Each row, then roughly how far along a hidden order it lies, from 0 to 15
In the rows, zero is written as 128.
[127 116 121 138 149 133 136 125 113 107 117 101 123 108 136 130 171 157
 154 113 155 165 128]	2
[128 127 113 140 171 137 130 119  88 120  65 100 131 100 127 129 170 150
 155 113 155 163 124]	14
[135 109 119 133 148 134 142  94 127 111 117  85 145 108 130 126 170 202
 165 115 148 159 124]	11
[145  94 109 132 148 132 145  96 157 104 129  76 142 104 133 126 180 218
 161 119 151 155 126]	7
[130  93 122 134 124 133 136 120 147  94 108 116 126  95 142 121 169 166
 164 127 159 166 124]	8
[141 119 121 135 134 133 132 130 123 110  44  88 106  93 132 123 166 135
 158 128 154 164 129]	7
[116 101  98 135 164 143 132 116  91 112  72  96 127  92 129 123 180 197
 162 120 149 154 124]	9
[142 119 113 139 154 134 127 113  93 116  40 114 120  95 142 129 173 177
 140 117 162 155 123]	6
[145 123 116 143 116 126 138 126 141  86 147 106 118  52 141 120 188 181
 163 125 158 153 130]	7
[130 117 120 139 167 130 135 129  96 110 104 110 119 100 139 131 179 169
 157 120 155 171 129]	1
[116  91 119 134 158 137 134 112 113 113  81 120 124 119 130 126 181 195
 169 120 150 169 123]	7
[128 111 113 138 174 138 138 109 106 126  98  76 143 118 124 130 178 175
 151 109 155 156 125]	9
[140  85 108 124 154 134 148  75 170 106 122  64 154 111 131 126 187 247
 172 114 145 155 123]	6
[134  86 119 124 165 139 144  78 166 117  74  50 148 139 127 130 194 238
 155 115 150 159 121]	2
[138 108 107 136 145 132 142 108 121 107 123  88 136  87 134 123 176 194
 158 119 151 146 126]	12
[154  83 109 125 107 127 155  75 208  87 169  60 144  75 141 119 188 255
 170 124 154 146 124]	4
[141  83 111 133 132 133 144 101 154  98 127  74 142  97 132 121 190 220
 165 122 156 152 123]	13
[124 130 121 152 137 134 127 145  74 115  78 149 100  89 128 124 171 125
 150 121 170 171 126]	14
[131 106 119 140 158 137 136 106 113 120  95  84 140 130 124 129 190 182
 151 111 160 163 122]	11
[136  96 123 133 130 130 142 103 161  95 129 109 127  94 137 124 189 210
 169 126 151 161 125]	1
[134 112 119 140 161 132 132 120  98 107 108 103 131  90 138 127 185 178
 162 123 153 160 126]	5
[115 119 118 142 215 140 125 134  46 129  37  99 123 132 129 138 175 152
 149 109 148 169 126]	0
[158  80 127 132 123 128 156  66 251  99 163  62 145 112 129 125 187 254
 157 116 165 152 121]	7
[136 113 115 133 155 132 142 105 124 108 124  88 132 101 137 128 178 189
 163 116 150 157 128]	3
[145  78 114 128 135 131 144  98 166  99 118  66 144  98 138 124 194 215
 160 123 152 153 124]	1
[116 128 126 150 165 135 127 129 109 116  60 151 101 107 125 130 188 138
 159 114 160 168 125]	6
[140 111 109 140 145 130 137 119 120 102 112 100 124  87 142 125 164 180
 156 124 155 161 128]	5
[124 127 114 144 189 137 128 134  43 123  67  95 123 121 128 133 166 168
 140 113 159 165 128]	12
[151  73 111 125 108 131 152  76 215  93 137  69 144  91 134 117 190 252
 170 122 152 152 121]	8
[147  94 112 136 139 129 143 108 124 107 170 122 129 103 148 125 159 208
 165 125 157 165 128]	10
[137 122 107 139 142 135 133 127  65 112  46 106 123 101 132 121 184 181
 164 130 148 166 125]	14
[133 105 116 139 162 133 136 118 125 128  95  97 119 107 131 127 181 183
 152 123 155 168 127]	7
[138  98 123 137 144 130 138 121 138 102 122  91 122  94 138 126 183 176
 165 125 152 165 128]	3
[138 101 116 143 133 129 139 114 128  93 136  99 132  80 133 122 191 188
 159 122 160 158 126]	9
[123 130 122 144 166 134 127 132  70 117  87 109 124  98 137 133 173 134
 148 110 159 159 127]	1
[123 107 113 140 205 139 129 110  40 126  78  76 160 125 128 136 195 175
 157 105 146 147 122]	6
[126 125 110 142 169 134 133 137  66 113 101  97 129 102 129 130 169 149
 155 115 151 153 129]	11
[131 130 134 143 162 124 132 112 131 117 122 105 128 104 132 134 187 171
 152 107 158 164 127]	3
[119 157 112 143 170 133 127 150  42 113  72 126 106  94 136 129 161  93
 154 115 151 167 132]	11
[156  89 123 136 121 129 151 100 179  97 207  95 146 103 131 119 184 190
 160 122 156 157 125]	15
[136  84 116 130 188 139 146  78 130 127  90  58 159 145 120 132 188 236
 159 110 150 159 119]	13
[128 105 114 134 164 138 137 111 101 120  97  82 140 120 126 129 168 179
 152 112 153 159 124]	15
[135 108 113 138 153 134 140 117 122 106 111  83 130  98 129 126 179 173
 158 122 150 162 128]	11
[145 124 110 138 114 125 144 127 149  85 154  97 114  54 141 121 181 184
 174 138 150 160 131]	10
[133 107 106 131 163 134 133 119 119 102 106  73 134  82 147 131 172 161
 125 117 152 145 129]	0
[140  71 115 130 161 138 145  87 148 113 105  66 160 126 127 125 186 228
 159 120 152 162 120]	14
[139 118 123 142 166 126 145 118 134 112 183  63 146  97 125 128 190 174
 166 115 151 161 129]	11
[122 128 112 139 173 138 130 122  59 120  80 109 130 111 133 132 167 161
 151 110 140 162 126]	10
[126 102 109 139 179 137 140  82 154 111 110  65 142 108 120 127 198 240
 158 104 154 152 123]	3
[140 110 107 140 129 132 140 102 131  95 144 112 131  70 140 121 182 187
 174 126 153 154 126]	10
[118 123 120 143 187 136 131 135  78 106  86 104 114 119 129 134 181 155
 156 114 153 171 129]	2
[123 110 105 143 202 139 128 131   1 125  73  92 144 116 133 133 174 136
 149 112 151 152 124]	9
[143  81 113 129 146 133 150  86 188 101 117  68 149 114 125 123 195 255
 176 124 151 159 123]	10
[156  76 118 127 131 132 137  92 164  92 121 110 138  94 148 124 181 229
 167 123 154 155 122]	0
[115  97 102 133 155 138 132 124 110  93 103  75 134  73 140 125 176 165
 158 116 151 141 126]	3
[155  83 114 131  80 125 148  91 202  78 173 101 140  55 146 112 190 231
 178 132 155 150 125]	11
[144 138 124 132 113 127 133 115 119  96 108  94 132  66 153 126 178 142
 158 123 140 154 130]	4
[138 116 115 139 159 135 129 148  88 117  61  88 105 104 135 128 159 121
 136 125 159 165 128]	8
[131 119 115 144 158 131 133 127  75 108 106 100 137  93 137 126 182 139
 163 116 153 158 128]	12
[128  95 122 132 172 141 141  86 127 122  74  71 147 142 118 130 187 204
 159 108 151 168 121]	11
[147 105 103 128 116 131 151  86 204  96 109  16 131  76 121 121 194 206
 156 118 152 149 126]	9
[123 113 127 141 170 136 127 126  68 123  93 147 127 126 140 134 164 145
 142 110 162 166 124]	7
[131 104 117 132 161 136 138 108  97 115  95  95 139 117 136 129 170 177
 156 117 158 159 124]	8
[131 100 114 144 170 136 133 109 125 114  44  89 123 107 119 127 200 216
 151 121 157 161 122]	7
[135 113 116 135 136 132 135 112 120 102  99 106 111  90 137 123 175 184
 161 121 152 164 126]	6
[133 105 103 133 154 136 136 108 122  95 117  91 142  67 144 128 162 188
 151 110 155 125 125]	3
[138  98 116 137 146 131 136 121 125 102 108 103 134  91 139 125 182 213
 156 128 165 158 125]	5
[139  98 118 134 145 133 142  94 146 109 127  92 133 113 131 124 179 220
 163 120 156 162 123]	14
[131  99 131 143 148 131 132 126 112 108 107 119 128  99 126 123 202 173
 167 122 157 166 123]	11
[137 121 124 138 159 129 136 111 134 107  90  63 130  97 127 131 196 165
 156 119 147 157 128]	3
[151  77 120 137  99 126 144 106 166  84 183  70 163  69 139 115 196 177
 169 124 153 138 125]	12
[137  81 108 142 166 134 142 126 115 105 151  65 147 105 131 123 183 173
 149 120 162 154 126]	10
[109 151 117 155 200 137 120 170   2 125  56 133 101 106 125 133 166  81
 152 110 158 173 131]	15
[139  93 111 132 134 133 143 112 132  98 122  84 137  93 139 122 181 204
 162 124 154 156 126]	11
[124 127 124 145 139 131 130 162  75 101 169 110 124  77 146 126 158  78
 147 113 162 152 132]	8
[120 122 116 151 222 136 123 184   3 131  74 109 101 128 134 139 143  56
 132 115 160 175 133]	9
[118 140 118 140 203 139 127 149  71 131  13  94  93 134 117 138 162 114
 133 116 155 195 130]	7
[118 144 101 148 152 137 126 160  11 111  97 104 123  84 133 124 168 127
 161 116 148 155 132]	15
[139 126 114 143 168 130 138 130  85 114 133  80 133  98 129 130 179 161
 155 116 155 163 131]	9
[143 102 118 139 123 128 137 118 124  98 123 121 131  74 146 120 183 180
 172 128 156 171 125]	10
[131  87 114 145 151 136 140 116 115 111 129 101 144 109 120 121 186 193
 160 116 164 163 122]	14
[116 142 112 146 181 139 126 159  37 119  67 106 108  99 131 130 166  91
 152 115 156 160 131]	11
[153  87 112 130 123 130 152  79 197  94 145  60 144  93 129 121 197 220
 160 122 144 151 124]	8
[149 101 121 127 104 125 143 107 151  89 159 105 140  62 159 124 169 178
 165 125 151 153 129]	4
[124 126 117 140 190 136 131 116  89 117  76  85 122 112 126 133 179 167
 151 110 157 169 127]	1
[143 116 110 138 149 133 141 112 111 110 122  96 138 100 132 126 167 182
 159 111 153 160 127]	15
[129 132 115 144 160 133 128 126  84 107  84 112 117  88 135 129 176 169
 154 114 157 158 126]	5
[143 116 126 137 141 133 137  88 132 121  66 114 132 118 125 126 189 206
 156 118 155 163 120]	10
[135 115 124 138 148 131 143 112 203 105 109  51 122  97 122 129 189 162
 147 113 155 156 129]	5
[123  93 116 129 217 143 135  95  89 136  52  55 149 165 122 138 179 193
 145 104 145 162 121]	5
